Below is a small trained network, with its code and all its weights. Each question gives an input and a class and asks what happens when units are switched off, that is, made to give their printed mean instead of their output.

import numpy as np


def w(rows, s, z=0):
    codes = np.array(rows[::2]) - 128.0
    scale = np.full(codes.shape[1], s)
    scale[-1] = z or s
    return codes * scale


def f(y):
    return y / 2 * (1 + np.tanh(0.7978845608 * (y + 0.044715 * y**3)))


def log_softmax(a):
    a = a - a.max(-1, keepdims=True)
    return a - np.log(np.exp(a).sum(-1, keepdims=True))


def net(x, mask):
    res = np.array(x, float).reshape(1, 6) / 4 @ E
    y = f(res @ A[0][:, :-1].T + A[0][:, -1])
    res = res + np.where(mask, y, B[0][:, -1]) @ B[0][:, :-1]
    return log_softmax(res[-1] @ U[:, :-1].T + U[:, -1])


A, B = {}, {}
E = w([
[106,226,175,143,144,48,106],'x0',
[148,137,132,101,96,122,139],'x1',
[124,119,134,151,120,124,112],'x2',
[62,111,188,155,104,111,192],'x3',
[135,135,125,109,127,129,140],'x4',
[108,93,251,96,157,190,76],'x5',
],0.015)
A[0] = w([
[136,121,181,131,142,131,125,99],'n0',
[71,83,188,150,108,125,244,83],'n1',
[60,190,98,181,104,23,211,111],'n2',
[85,160,193,118,123,87,184,96],'n3',
[148,79,109,94,124,177,102,143],'n4',
[132,60,99,138,103,157,167,93],'n5',
[186,97,120,88,137,195,47,120],'n6',
[109,109,103,137,172,152,113,130],'n7',
[125,54,98,152,94,148,192,11],'n8',
[144,145,127,171,156,106,181,118],'n9',
[85,76,165,141,110,133,194,9],'n10',
[110,126,110,119,146,150,109,120],'n11',
[163,171,94,129,138,109,91,33],'n12',
[102,127,172,89,128,136,102,178],'n13',
[135,111,24,155,112,107,136,33],'n14',
[139,140,133,141,134,107,170,115],'n15',
[92,139,170,130,119,131,121,66],'n16',
[130,131,21,164,124,79,165,195],'n17',
[115,248,168,111,163,75,58,57],'n18',
[135,147,102,128,128,129,107,127],'n19',
[192,129,86,126,139,107,82,154],'n20',
[146,117,50,148,113,122,134,114],'n21',
[186,176,73,114,151,132,30,73],'n22',
],0.014,0.013)
B[0] = w([
[114,134,112,121,115,107,187,159],'n0',
[138,133,180,139,92,173,232,217],'n1',
[118,117,63,85,167,77,3,253],'n2',
[96,129,102,137,148,60,90,199],'n3',
[150,136,78,137,144,144,72,198],'n4',
[126,130,168,131,138,122,201,186],'n5',
[146,142,103,128,126,123,17,210],'n6',
[159,138,129,108,81,106,128,151],'n7',
[56,151,136,117,146,43,183,172],'n8',
[130,155,100,112,107,93,86,158],'n9',
[196,130,144,139,129,211,127,162],'n10',
[139,134,123,99,93,123,118,138],'n11',
[84,134,118,116,123,53,132,147],'n12',
[148,111,127,140,131,152,180,197],'n13',
[198,121,138,129,112,220,88,182],'n14',
[120,136,123,160,157,112,90,148],'n15',
[90,138,119,124,136,95,141,152],'n16',
[93,131,185,162,98,123,248,248],'n17',
[152,115,183,150,85,212,244,217],'n18',
[107,122,149,141,138,152,126,143],'n19',
[145,121,140,128,117,153,185,184],'n20',
[142,123,180,124,140,179,164,185],'n21',
[96,109,145,129,151,99,194,186],'n22',
],0.018,0.02)
U = w([
[168,105,139,154,87,200,189,254],'0',
[2,132,146,149,107,67,223,110],'1',
[119,144,21,89,163,72,32,25],'2',
],0.0091,0.00087)

Each question gives the input, the list of numbers given to net, and the class t.
The units are the neurons (one row each of A and B). Each row of codes is followed by its name. A weight is (code - 128) times the scale printed after its matrix; where a second scale follows, it is the last column's (A, B and U).
mask holds one flag per neuron, in row order. A switched-off neuron (its flag False) gives its mean, the last column of its row in B, instead of its output. The means were averaged over made-up inputs and are rounded, as every weight is.
A unit's drop is (log p(t) with every unit on - log p(t) with that unit switched off) / (log p(t) with every unit on - log p(t) with every unit switched off).
The circuit of an input: a set's keep is (log p(t) with only the set's units on - log p(t) with every unit switched off) / (log p(t) with every unit on - log p(t) with every unit switched off). Starting from the 12 units with the biggest drops (on a tie, the unit counted first), units are removed one at a time, each time the one whose removal leaves the highest keep (on an exact tie, the one counted first), for as long as the keep stays at least 0.8.
circuit, biggest first: the units of the circuit, biggest drop first
unit that matters most: the unit with the biggest drop
k most important neurons: the k neurons with the biggest drops, biggest first
drop when u is switched off: that unit's drop, to one decimal
input [4,5,-5,-8,1,-4], class 1: 3 most important neurons => [n22; n12; n17]
input [-7,8,1,6,2,0], class 1: circuit, biggest first => [n8]
input [-7,0,8,2,5,-8], class 1: 3 most important neurons => [n8; n17; n18]
input [8,-7,5,0,2,8], class 0: 2 most important neurons => [n18; n17]
input [0,6,-4,-2,-6,3], class 2: 3 most important neurons => [n18; n17; n1]
input [8,8,-3,-2,-7,2], class 0: 3 most important neurons => [n18; n17; n8]
input [5,-6,-3,0,4,4], class 0: 4 most important neurons => [n18; n17; n8; n22]
input [0,2,7,-8,5,6], class 2: 3 most important neurons => [n6; n17; n1]
input [-8,-3,0,3,5,-3], class 1: 3 most important neurons => [n8; n18; n17]
input [3,-4,-7,1,-4,-6], class 2: 2 most important neurons => [n2; n1]
input [-8,5,8,4,-5,0], class 1: 4 most important neurons => [n8; n14; n18; n5]
input [-2,-4,2,8,1,3], class 0: 2 most important neurons => [n10; n17]
input [6,-8,-8,-1,-2,8], class 0: 3 most important neurons => [n18; n17; n8]
input [5,-1,6,6,-1,0], class 2: circuit, biggest first => [n2]
input [7,-5,1,-2,-8,1], class 0: 2 most important neurons => [n18; n17]
input [-2,0,-3,8,2,1], class 0: 2 most important neurons => [n10; n17]
input [-3,-2,8,5,-8,1], class 0: 2 most important neurons => [n10; n17]
input [7,4,6,-2,0,3], class 0: drop when n17 is switched off => 0.4
input [-1,1,6,0,1,6], class 2: drop when n1 is switched off => 0.2
input [4,2,-8,8,7,-3], class 2: unit that matters most => n2
input [7,-4,-7,2,8,-3], class 2: drop when n4 is switched off => 0.0
input [-1,-6,1,-1,-3,5], class 2: drop when n17 is switched off => 0.1
